[[ -2  15  11  23 -11  28   4]
 [ -4 -10  23 -21   8  -2   6]
 [ 10  -9  27  35 -14  -1 -11]
 [ 26  28 -20  10   3   5 -11]
 [-14  25  21  15   9 -23 -50]
 [ -2  27  24  30  -9 -30 -37]] result: -37

[[ -1   7  27  -9  -9  44]
 [ -4  -4  -2   6  15  10]
 [  7  23 -19 -12 -19 -13]
 [ -6  17  18 -13  -4  58]
 [-30 -14  26  50  37  -5]] result: -5

[[-24   1 -12   3   1  36   7  20  15 -16  -3  12   7 -21]
 [-33   6 -13   6   4  49  11  30  16 -23  -3  15  13 -30]
 [ -4 -29 -20 -15 -15   3  -9 -16  28   3  -5   9 -16   5]
 [-25  23   1  14  13  39  14  35  -3 -21   0   7  21 -28]
 [-29  -8 -20  -2  -3  42   5  18  26 -18  -5  16   4 -23]] result: -23

[[-42 -41 -19  46 -42  -7  44  31  24   0]
 [ 16 -10 -22  42  15  17  -4 -43 -29  40]
 [-19  40 -43 -21 -36 -26  26   6 -12   6]
 [  1  -7 -29 -41 -44 -11  -7 -22   7  40]
 [ 32 -23 -46 -20  40 -45 -17 -37  45  10]] result: 10

[[ 21 -27  27  20  24 -35   8 -33  26]
 [ 35 -36  35 -35  14 -19   4  32 -35]
 [ 20  31 -28 -33  -4  29  43  -2 -26]
 [ 34  31 -32  39  26 -26 -28  24 -35]
 [ 30  25  22 -31 -32 -34 -29  10  28]
 [-27  27  28  28 -15 -36  39 -14 -36]
 [-16  32  34 -33  22  30 -35 -33 -32]
 [-36  34 -11 -11  16 -28 -14  37  27]
 [ 26  24 -35 -29  21 -29  22 -39  34]] result: 34
---
[[ -57.0  167.6 -114.2  -46.1 -207.3 -119.5   11.4]
 [ -11.7  163.1 -110.4  -52.4 -234.2 -135.9   34.1]
 [ -50.8   96.2 -102.3  -22.2 -165.8  -88.4  -40.4]] -> -165.8

[[-225.1 -212.0 -159.4 -103.9]
 [ -71.5 -112.0 -117.1 -138.0]
 [  70.6  117.4   48.0  -20.6]] -> 117.4

[[-13.11  11.41  15.36   6.24  -6.93  13.49 -12.46]
 [-17.89  -7.76  -6.32 -21.04  18.60  12.41 -15.74]
 [ 13.08 -15.73 -21.05  -7.13  -3.54 -22.97  12.57]] -> -3.54

[[  6.06   8.37  -5.28   3.09]
 [ -4.18  16.69 -14.81  14.22]
 [ 15.48  10.31  10.08  -6.49]] -> 10.31

[[-1.13 -1.36  0.92  1.92 -0.93 -0.83]
 [-0.41 -0.17 -0.97 -1.01 -0.23 -0.17]
 [-0.48 -0.84  0.93  0.66 -1.11 -1.05]] -> 0.66

[[  20.48  168.13   80.27   82.58  105.89   27.49]
 [ 154.03  111.56  111.37   99.00   96.79 -172.94]
 [  50.81  154.61   93.39   75.60  100.47 -100.70]] -> 75.60
---
Input: array([87, 13, 70, 60, 41, 55, 42])
Output: 87
Input: array([ 44,  45,  22,  35, -39])
Output: 44
Input: array([860, 348, 639, 179])
Output: 860
Input: array([8, 1, 3, 6, 8, 7])
Output: 8
Input: array([ 94, 986, 374, 807])
Output: 94
Input: array([238,  57,  86, 116,  59,  39])
Output: 238
---
16, 30, -8, 4
49, -41, -10, -32
Answer: 30

-17, -27, -12, -15, 28, -44
-18, -25, -12, -15, 28, -44
-19, -24, -7, -15, 28, -24
Answer: -27

-45, -50, 41, -15, -40, -8, -24 Answer: -50

27, 40, 1, 2
-9, 24, 13, 17
11, 45, 11, 15
Answer: 40

6, 44, 5, -45 Answer: 44

-12, -22, 3, 21, -13
-53, -35, -9, -18, -29
Answer: -22
---
9, 48, 24, 11, 0 >> 24

-1, 1, 12, -48, -24
-8, -14, 6, -9, -9
8, -8, 35, -34, 11
>> 6

-4, 47, 33, -10, -19, 1, 5 >> -10

-40, 55, 15, -9, -28
-10, 5, -9, -1, 55
21, 6, -53, -53, 11
>> -9

-31, -6, 5, -45, -2, -26, -11 >> -45

11, -25, -55, -52, 40, 30, -24 >> -52

-1, 12, 1, 49, 13 >> 1

-9, -31, -3, -18, -45 >> -3
---
22, 18, 53, -33, 29 ⇒ 53, 53

-2, -58, -15, 37, -5, -36, 26 ⇒ 37, 37

32, 7, 13, 48, -18
12, -21, -10, 7, -3
20, -23, 0, -4, -19
⇒ -10, 48

-18, -14, -1, 47, -10
-14, -14, -8, 48, -12
-3, -5, -8, 23, -7
⇒ -8, 48

-7, 33, -33, 45, -29
20, -1, 18, 37, 40
-38, 48, 10, -4, 19
⇒ 18, 48

-15, 40, 34, 59, -2, 14, -8 ⇒ 59, 59
---
[-28, -8, 42, -44, 43] ⇒ 43, 42
[-3, 8, 5, 2, 1, -58, 3] ⇒ 8, 5
[13, -45, 29, -12, 56] ⇒ 56, 29
[43, -9, 52, -29, 53] ⇒ 53, 52
[[-25, 3, -32, 49, 4], [39, -8, 16, 35, 32]] ⇒ 49, 39
[-39, 27, -51, 12, -13] ⇒ 27, 12
[[-2, -1, 1, 3, 5, -49, -11], [-1, 4, 2, 1, -2, -50, 6], [4, -9, 0, 0, -2, -25, 4]] ⇒ 6, 5
[45, -1, 11, 29, -58] ⇒ 45, 29
---
(365, 621, 646, 970, 102) gives 646
(5, 4, 9, 6, 0) gives 9
(1, 94, 165, 72, 214) gives 165
(6827, 7789, 5592, 2658, 7584) gives 5592
(507, 716, 98, 342, 777) gives 98
(7698, 3245, 6622, 7969, 4509) gives 6622
---
15	-1	-12	-47
-9	-17	21	-35
-17	5	1	8
--> -1

34	25	17	6	34
49	41	9	-1	-48
13	27	17	-18	25
--> 25

-10	-9	-22	-11	-33	-20	-10
25	-20	-21	-16	-10	-15	-14
-44	14	4	-3	21	-41	11
--> -9

-18	4	12	16	-47
-5	-14	-1	-2	-28
-6	9	6	8	-6
--> 4

12	18	19	19	16	56
22	29	33	31	33	27
25	21	19	22	18	26
--> 18

33	-6	1	35	22
42	-21	-29	4	20
-27	33	26	28	4
--> -6

2	-2	-3	4	0	1	-4
-39	-3	-14	10	39	25	45
23	23	9	-9	55	-38	-5
--> -2
---
[-15.52  16.60   5.49 -10.83  19.23   0.11] value 0.11

[[-0.062  0.118 -0.009 -0.022 -0.067 -0.054]
 [-0.072 -0.168  0.018 -0.137 -0.094 -0.014]] value -0.094

[ -50.05   87.50  109.01 -150.48 -104.42] value -50.05

[ 111.34  -29.18    2.01  -20.82 -123.59] value -20.82

[[ 0.78  1.22 -0.17  0.06  0.44]
 [ 0.38  0.56 -1.84 -0.66  0.38]
 [ 0.22 -0.90  0.77  0.76 -0.68]] value -0.68

[ 0.09 -0.03 -0.14  0.10  0.03] value 0.03

[-0.10  0.07  0.16  0.04] value 0.07

[-1.400  1.946 -0.179  0.711  1.999  1.341 -0.232] value -0.179

[[  5.524  12.300  -3.447  -3.044  -1.559  -6.185]
 [ -1.527 -16.272   9.480  -6.312   8.950   1.165]] value -6.185

[[ 0.16 -0.44  1.98  0.46]
 [-0.64 -1.70  1.83  1.13]] value -0.44
---
-0.12   0.17   0.10   0.14   0.07   0.06   0.12 Out: 0.17
 0.17  -0.01  -0.12  -0.03   0.16  -0.02 Out: -0.01
-1.16  -1.20   0.01   1.29   0.11  -1.99  -0.81 Out: -1.20
 -7.80   -4.08   -7.44  -15.25   16.43   -1.45 Out: -4.08
  95.031  -141.123  -146.754   134.948 Out: -141.123
-1.56  -1.49   1.49   1.41   0.05   0.98 Out: -1.49
---
-3, 55, 35, 31, -25, -39, -2 ⇒ 31, 55

23, -5, 0, 9, 50, -12, 2 ⇒ 9, 50

-50, 17, -26, 34, -27, 6, -20 ⇒ 34, 34

56, -16, 33, 15, -29, 9, -40
-29, 55, -21, -1, 43, -37, 17
-28, 7, -14, 3, 17, 10, 38
⇒ -1, 56

51, -55, 8, -35, -38 ⇒ 8, 51

-9, -4, 47, 13, 9, -2, -19 ⇒ 13, 47

7, -31, -56, -49, -44, -25, -47 ⇒ -49, 7

43, -15, 5, -16, -43, -22, -50 ⇒ -16, 43
---
-13   11  -17  -47   10  -13   21
 -1   11   16   13   -1  -19  -50
 10   26   -2   29    7   12    7
| -13

 34   21    7   17   29  -14  -44
  6  -19    1  -41    5   27   48
-22   23    1  -39  -42    3  -34
| 34

 -7    4  -17    0
 17  -20   51  -21
 -3  -20  -15    2
| -7

 56  -30  -22    1  -13
 30  -41   23   34    9
 12  -42   -2   28   33
| 56

-45  -16  -27  -55  -25    0
  8  -43  -21   23  -17   11
 12  -38  -17  -19  -10    7
| -45

-42  -22   15  -21   19
-36   16   40  -59    8
  9  -13   -2  -14    7
| -42

-19  -36   10   48  -30
-37  -11  -19   -7   10
-14   22  -14    2  -10
| -19
